Below is a small trained network, with its code and all its weights. Each question gives an input and a class and asks what happens when units are switched off, that is, made to give their printed mean instead of their output.

import numpy as np


def w(rows, s, z=0):
    codes = np.array(rows[::2]) - 128.0
    scale = np.full(codes.shape[1], s)
    scale[-1] = z or s
    return codes * scale


def norm(h):
    return h / np.sqrt((h * h).mean(-1, keepdims=True) + 1e-5)


def f(y):
    return y / 2 * (1 + np.tanh(0.7978845608 * (y + 0.044715 * y**3)))


def log_softmax(a):
    a = a - a.max(-1, keepdims=True)
    return a - np.log(np.exp(a).sum(-1, keepdims=True))


def net(x, mask):
    res = np.array(x, float).reshape(1, 2) / 4 @ E
    u = 0
    for l in range(3):
        y = f(norm(res) @ A[l][:, :-1].T + A[l][:, -1])
        res = res + np.where(mask[u : u + 5], y, B[l][:, -1]) @ B[l][:, :-1]
        u += 5
    return log_softmax(norm(res)[-1] @ U[:, :-1].T + U[:, -1])


A, B = {}, {}
E = w([
[116,39,50,215,169,101,71,84,93,195,104],'x0',
[177,125,145,120,185,110,100,250,118,129,120],'x1',
],0.012)
A[0] = w([
[1,127,146,112,44,62,176,50,103,187,66,26],'0.n1',
[97,30,146,168,141,133,139,168,51,128,79,190],'0.n2',
[100,77,85,166,79,47,152,139,156,105,24,44],'0.n3',
[114,95,82,90,96,182,89,60,150,78,232,8],'0.n4',
[92,171,196,85,106,170,53,145,125,79,186,122],'0.n5',
],0.0062,0.0018)
B[0] = w([
[161,221,121,190,148,187,114,217,99,187,151,253],'0.n1',
[158,195,163,123,129,125,124,161,172,174,68,218],'0.n2',
[143,35,108,76,28,112,158,153,111,96,132,156],'0.n3',
[238,140,138,255,181,138,222,202,148,89,128,185],'0.n4',
[156,59,127,166,71,70,42,91,120,193,6,233],'0.n5',
],0.0074,0.005)
A[1] = w([
[177,180,133,170,138,126,38,91,137,208,75,164],'1.n1',
[15,190,152,211,94,154,153,35,142,113,126,4],'1.n2',
[149,55,101,171,213,212,92,105,109,160,139,140],'1.n3',
[92,29,58,173,215,52,87,52,66,131,166,203],'1.n4',
[129,185,175,67,106,255,171,125,228,26,91,150],'1.n5',
],0.0062,0.002)
B[1] = w([
[188,221,118,56,111,83,191,174,181,137,169,255],'1.n1',
[212,188,98,167,127,165,78,186,131,180,191,182],'1.n2',
[119,71,151,127,111,86,147,114,162,88,2,195],'1.n3',
[62,127,140,164,59,112,136,120,130,3,95,198],'1.n4',
[100,13,98,167,150,85,128,75,175,68,94,235],'1.n5',
],0.0083,0.0071)
A[2] = w([
[208,64,121,82,148,195,78,174,226,164,97,14],'2.n1',
[177,210,96,119,193,118,131,214,133,70,87,235],'2.n2',
[174,209,103,11,111,2,146,27,164,131,134,86],'2.n3',
[75,191,47,191,57,218,167,22,90,151,210,136],'2.n4',
[144,193,222,184,102,73,161,102,120,133,170,5],'2.n5',
],0.0053,0.0016)
B[2] = w([
[117,82,34,254,185,187,106,128,87,167,75,172],'2.n1',
[128,143,118,168,66,197,124,70,143,148,205,253],'2.n2',
[36,115,77,140,145,145,216,77,41,81,202,186],'2.n3',
[213,230,176,152,156,113,86,189,163,158,179,190],'2.n4',
[150,147,61,83,109,111,136,224,180,210,110,144],'2.n5',
],0.0077,0.0069)
U = w([
[232,194,91,196,172,168,49,178,160,163,130,229],'0',
[61,52,128,162,47,63,124,48,181,72,40,255],'1',
[123,170,43,126,88,150,232,114,110,214,166,176],'2',
[94,123,231,30,173,138,46,24,102,253,59,1],'3',
[84,121,133,84,178,109,106,88,62,190,172,1],'4',
],0.0069,0.0025)

Each question gives the input, the list of numbers given to net, and the class t.
The units are the neurons (one row each of A and B). Each row of codes is followed by its name. A weight is (code - 128) times the scale printed after its matrix; where a second scale follows, it is the last column's (A, B and U).
mask holds one flag per neuron, layer by layer. A switched-off neuron (its flag False) gives its mean, the last column of its row in B, instead of its output. The means were averaged over made-up inputs and are rounded, as every weight is.
A unit's drop is (log p(t) with every unit on - log p(t) with that unit switched off) / (log p(t) with every unit on - log p(t) with every unit switched off).
The circuit of an input: a set's keep is (log p(t) with only the set's units on - log p(t) with every unit switched off) / (log p(t) with every unit on - log p(t) with every unit switched off). Starting from the 12 units with the biggest drops (on a tie, the unit counted first), units are removed one at a time, each time the one whose removal leaves the highest keep (on an exact tie, the one counted first), for as long as the keep stays at least 0.8.
units of the circuit, in order: the units of the circuit, biggest drop first
unit that matters most: the unit with the biggest drop
k most important neurons: the k neurons with the biggest drops, biggest first
top k neurons in layer l: the k neurons of layer l with the biggest drops, biggest first
drop when u is switched off: that unit's drop, to one decimal
input [8,-8], class 0: units of the circuit, in order : (0.n1; 2.n4)
input [-6,-4], class 1: units of the circuit, in order : (1.n5)
input [-6,-6], class 0: units of the circuit, in order : (1.n2; 2.n4; 1.n1)
input [-3,3], class 2: top 2 neurons in layer 0 : (0.n5; 0.n4)
input [7,-7], class 0: 2 most important neurons : (0.n1; 2.n4)
input [-3,2], class 2: top 2 neurons in layer 0 : (0.n5; 0.n3)
input [-2,0], class 2: 2 most important neurons : (0.n5; 1.n5)
input [-7,6], class 1: top 2 neurons in layer 0 : (0.n1; 0.n4)
input [-1,-1], class 2: top 2 neurons in layer 2 : (2.n3; 2.n4)
input [5,2], class 1: 2 most important neurons : (0.n1; 1.n4)
input [3,-4], class 0: top 2 neurons in layer 2 : (2.n3; 2.n4)
input [-2,1], class 2: 3 most important neurons : (0.n5; 2.n3; 1.n5)
input [-8,-8], class 0: top 2 neurons in layer 1 : (1.n2; 1.n3)
input [-5,-7], class 0: unit that matters most : 1.n2
input [-5,3], class 1: drop when 0.n1 is switched off : 0.5
input [2,0], class 2: drop when 0.n2 is switched off : 2.7
input [-4,1], class 1: drop when 0.n1 is switched off : 1.0
